Below are the code and all the weights of a small trained network. Each question names an input and a target symbol and asks about switching units off, where a switched-off unit gives its printed mean instead of its output.

import numpy as np


def w(rows, s, z=0):
    codes = np.array(rows[::2]) - 128.0
    scale = np.full(codes.shape[1], s)
    scale[-1] = z or s
    return codes * scale


def norm(h):
    return h / np.sqrt((h * h).mean(-1, keepdims=True) + 1e-5)


def f(y):
    return np.maximum(y, 0)


def softmax(a):
    e = np.exp(a - a.max(-1, keepdims=True))
    return e / e.sum(-1, keepdims=True)


def log_softmax(a):
    a = a - a.max(-1, keepdims=True)
    return a - np.log(np.exp(a).sum(-1, keepdims=True))


def net(x, mask):
    ids = ['ΔΘΛΩετφ'.index(c) for c in x.split()]
    T = len(ids)
    res = E[ids] + P[:T]
    r = norm(res)
    for j in range(2):
        rows = slice(3 * j, 3 * j + 3)
        q, k, v = (r @ M[0][rows].T for M in (Q, K, V))
        z = softmax(np.where(np.tri(T) > 0, q @ k.T / 3**0.5, -1e9)) @ v
        o = O[0][rows]
        res = res + np.where(mask[j], z, o[:, -1]) @ o[:, :-1]
    y = f(norm(res) @ A[0][:, :-1].T + A[0][:, -1])
    res = res + np.where(mask[2:6], y, B[0][:, -1]) @ B[0][:, :-1]
    return log_softmax(norm(res)[-1] @ U[:, :-1].T + U[:, -1])


Q, K, V, O, A, B = {}, {}, {}, {}, {}, {}
E = w([
[111,105,75,152,68,94,86],'Δ',
[118,73,136,127,96,227,200],'Θ',
[94,75,100,187,183,117,104],'Λ',
[149,154,119,204,128,196,208],'Ω',
[84,2,132,148,130,169,96],'ε',
[99,49,93,99,168,173,176],'τ',
[119,144,95,163,167,169,176],'φ',
],0.0087)
P = w([
[57,157,171,98,159,153,159],'0',
[163,131,50,101,57,243,66],'1',
[146,130,222,96,158,106,169],'2',
[148,136,83,62,56,247,32],'3',
[131,193,123,47,180,75,162],'4',
[93,19,33,156,148,113,210],'5',
],0.011)
Q[0] = w([
[168,194,180,37,126,152,58],'h1',
[176,152,68,140,115,255,80],'h1',
[132,187,52,111,35,117,116],'h1',
[118,151,157,127,70,88,172],'h2',
[45,85,88,230,123,67,204],'h2',
[147,162,159,136,141,117,94],'h2',
],0.0082)
K[0] = w([
[42,173,23,104,108,143,106],'h1',
[1,122,146,213,160,176,176],'h1',
[149,144,90,138,240,114,214],'h1',
[177,101,132,135,145,175,128],'h2',
[210,118,199,156,105,84,116],'h2',
[131,179,95,130,166,142,85],'h2',
],0.0099)
V[0] = w([
[196,138,37,71,188,175,176],'h1',
[110,241,147,112,48,215,119],'h1',
[98,220,112,228,254,68,120],'h1',
[55,183,127,99,114,52,145],'h2',
[113,147,183,191,189,224,80],'h2',
[189,105,107,236,26,155,80],'h2',
],0.0078)
O[0] = w([
[169,146,32,36,86,174,76,90],'h1',
[105,97,131,102,148,3,242,237],'h1',
[161,65,116,166,228,193,187,37],'h1',
[255,55,220,57,151,152,188,133],'h2',
[19,127,144,189,163,81,128,231],'h2',
[75,10,23,198,130,95,167,4],'h2',
],0.0091,0.0042)
A[0] = w([
[104,152,146,102,116,64,136,114],'n1',
[92,170,125,122,151,103,102,4],'n2',
[112,153,252,108,135,110,147,184],'n3',
[170,113,108,95,170,157,138,90],'n4',
],0.019,0.0037)
B[0] = w([
[212,50,118,90,106,139,159,212],'n1',
[108,127,254,127,109,159,169,168],'n2',
[131,210,180,101,191,125,229,253],'n3',
[161,117,107,165,104,48,104,151],'n4',
],0.015)
U = w([
[124,152,236,108,203,133,140,166],'Δ',
[136,77,164,87,1,109,125,3],'Θ',
[178,67,146,201,175,252,67,79],'Λ',
[13,109,43,143,149,140,130,174],'Ω',
[32,161,204,199,81,129,48,69],'ε',
[139,215,83,82,103,199,27,166],'τ',
[237,106,49,139,137,74,82,98],'φ',
],0.0099,0.003)

Each question gives the input, a string of symbols that net reads in full, and the target symbol t.
The units are the heads (3 rows each of Q, K, V and O) and the neurons (one row each of A and B). Each row of codes is followed by its name. A weight is (code - 128) times the scale printed after its matrix; where a second scale follows, it is the last column's (O, A, B and U).
mask holds one flag per unit, heads first, then neurons. A switched-off unit (its flag False) gives its mean, the last column of its rows in O or B, instead of its output. The means were averaged over made-up inputs and are rounded, as every weight is.
A unit's drop is (log p(t) with every unit on - log p(t) with that unit switched off) / (log p(t) with every unit on - log p(t) with every unit switched off).
The circuit of an input: a set's keep is (log p(t) with only the set's units on - log p(t) with every unit switched off) / (log p(t) with every unit on - log p(t) with every unit switched off). Starting from all 6 units, units are removed one at a time, each time the one whose removal leaves the highest keep (on an exact tie, the one counted first), for as long as the keep stays at least 0.8.
circuit, biggest first: the units of the circuit, biggest drop first
most important unit: the unit with the biggest drop
k most important neurons: the k neurons with the biggest drops, biggest first
heads that matter: for each layer, one digit per head in row order, 1 if its drop is at least 0.15 and else 0, layers parted by /
input Θ ε τ Λ, target Θ: most important unit -> h1
input Ω Θ τ Δ φ τ, target τ: 2 most important neurons -> [n3, n1]
input Ω φ τ Θ φ, target Θ: circuit, biggest first -> [h1, n3, n1]
input Δ Θ Ω Ω Θ φ, target Ω: 3 most important neurons -> [n3, n1, n2]
input ε Δ Ω ε Δ ε, target Ω: heads that matter -> 00
input Λ Θ τ φ, target Λ: heads that matter -> 10
input Δ Λ Θ Ω Ω, target Θ: circuit, biggest first -> [h2, h1, n3]
input Δ Ω Δ, target Θ: circuit, biggest first -> [h2, n3]
input Λ Δ Δ Ω, target Λ: circuit, biggest first -> [h1, n3]
input ε τ Δ τ, target ε: heads that matter -> 01
input Ω Θ Λ φ, target Ω: circuit, biggest first -> [h2, h1, n3]
input ε Δ Ω Θ, target ε: circuit, biggest first -> [h2, n1, n3]
input φ Θ τ Θ, target φ: circuit, biggest first -> [h1, n4, n3]
input Λ φ Δ ε, target Λ: most important unit -> h1
input φ Λ τ Δ Θ Δ, target τ: heads that matter -> 10
input Δ Δ τ Δ Δ Θ, target τ: 2 most important neurons -> [n1, n3]
input Ω Θ φ ε, target Ω: circuit, biggest first -> [h2, h1, n3, n1]
input φ τ Θ Δ τ Λ, target Θ: circuit, biggest first -> [n3, h1]
input φ Θ Ω Δ, target φ: circuit, biggest first -> [h1, n4]
input Θ Δ Θ Ω, target Θ: most important unit -> h1
input τ φ Δ Ω, target τ: circuit, biggest first -> [h1, n3, n1]
input Θ Θ Δ φ, target Θ: circuit, biggest first -> [n3, h2]
input Δ Δ Θ Δ Δ, target φ: heads that matter -> 11
input Λ Δ Ω τ τ Θ, target Ω: heads that matter -> 01
input φ Δ ε Ω, target φ: heads that matter -> 10
input Δ Δ τ Ω Ω Ω, target τ: 2 most important neurons -> [n3, n1]
input Ω Δ Ω Λ, target Ω: most important unit -> h2
input Θ Δ Ω Λ Θ, target Θ: heads that matter -> 11
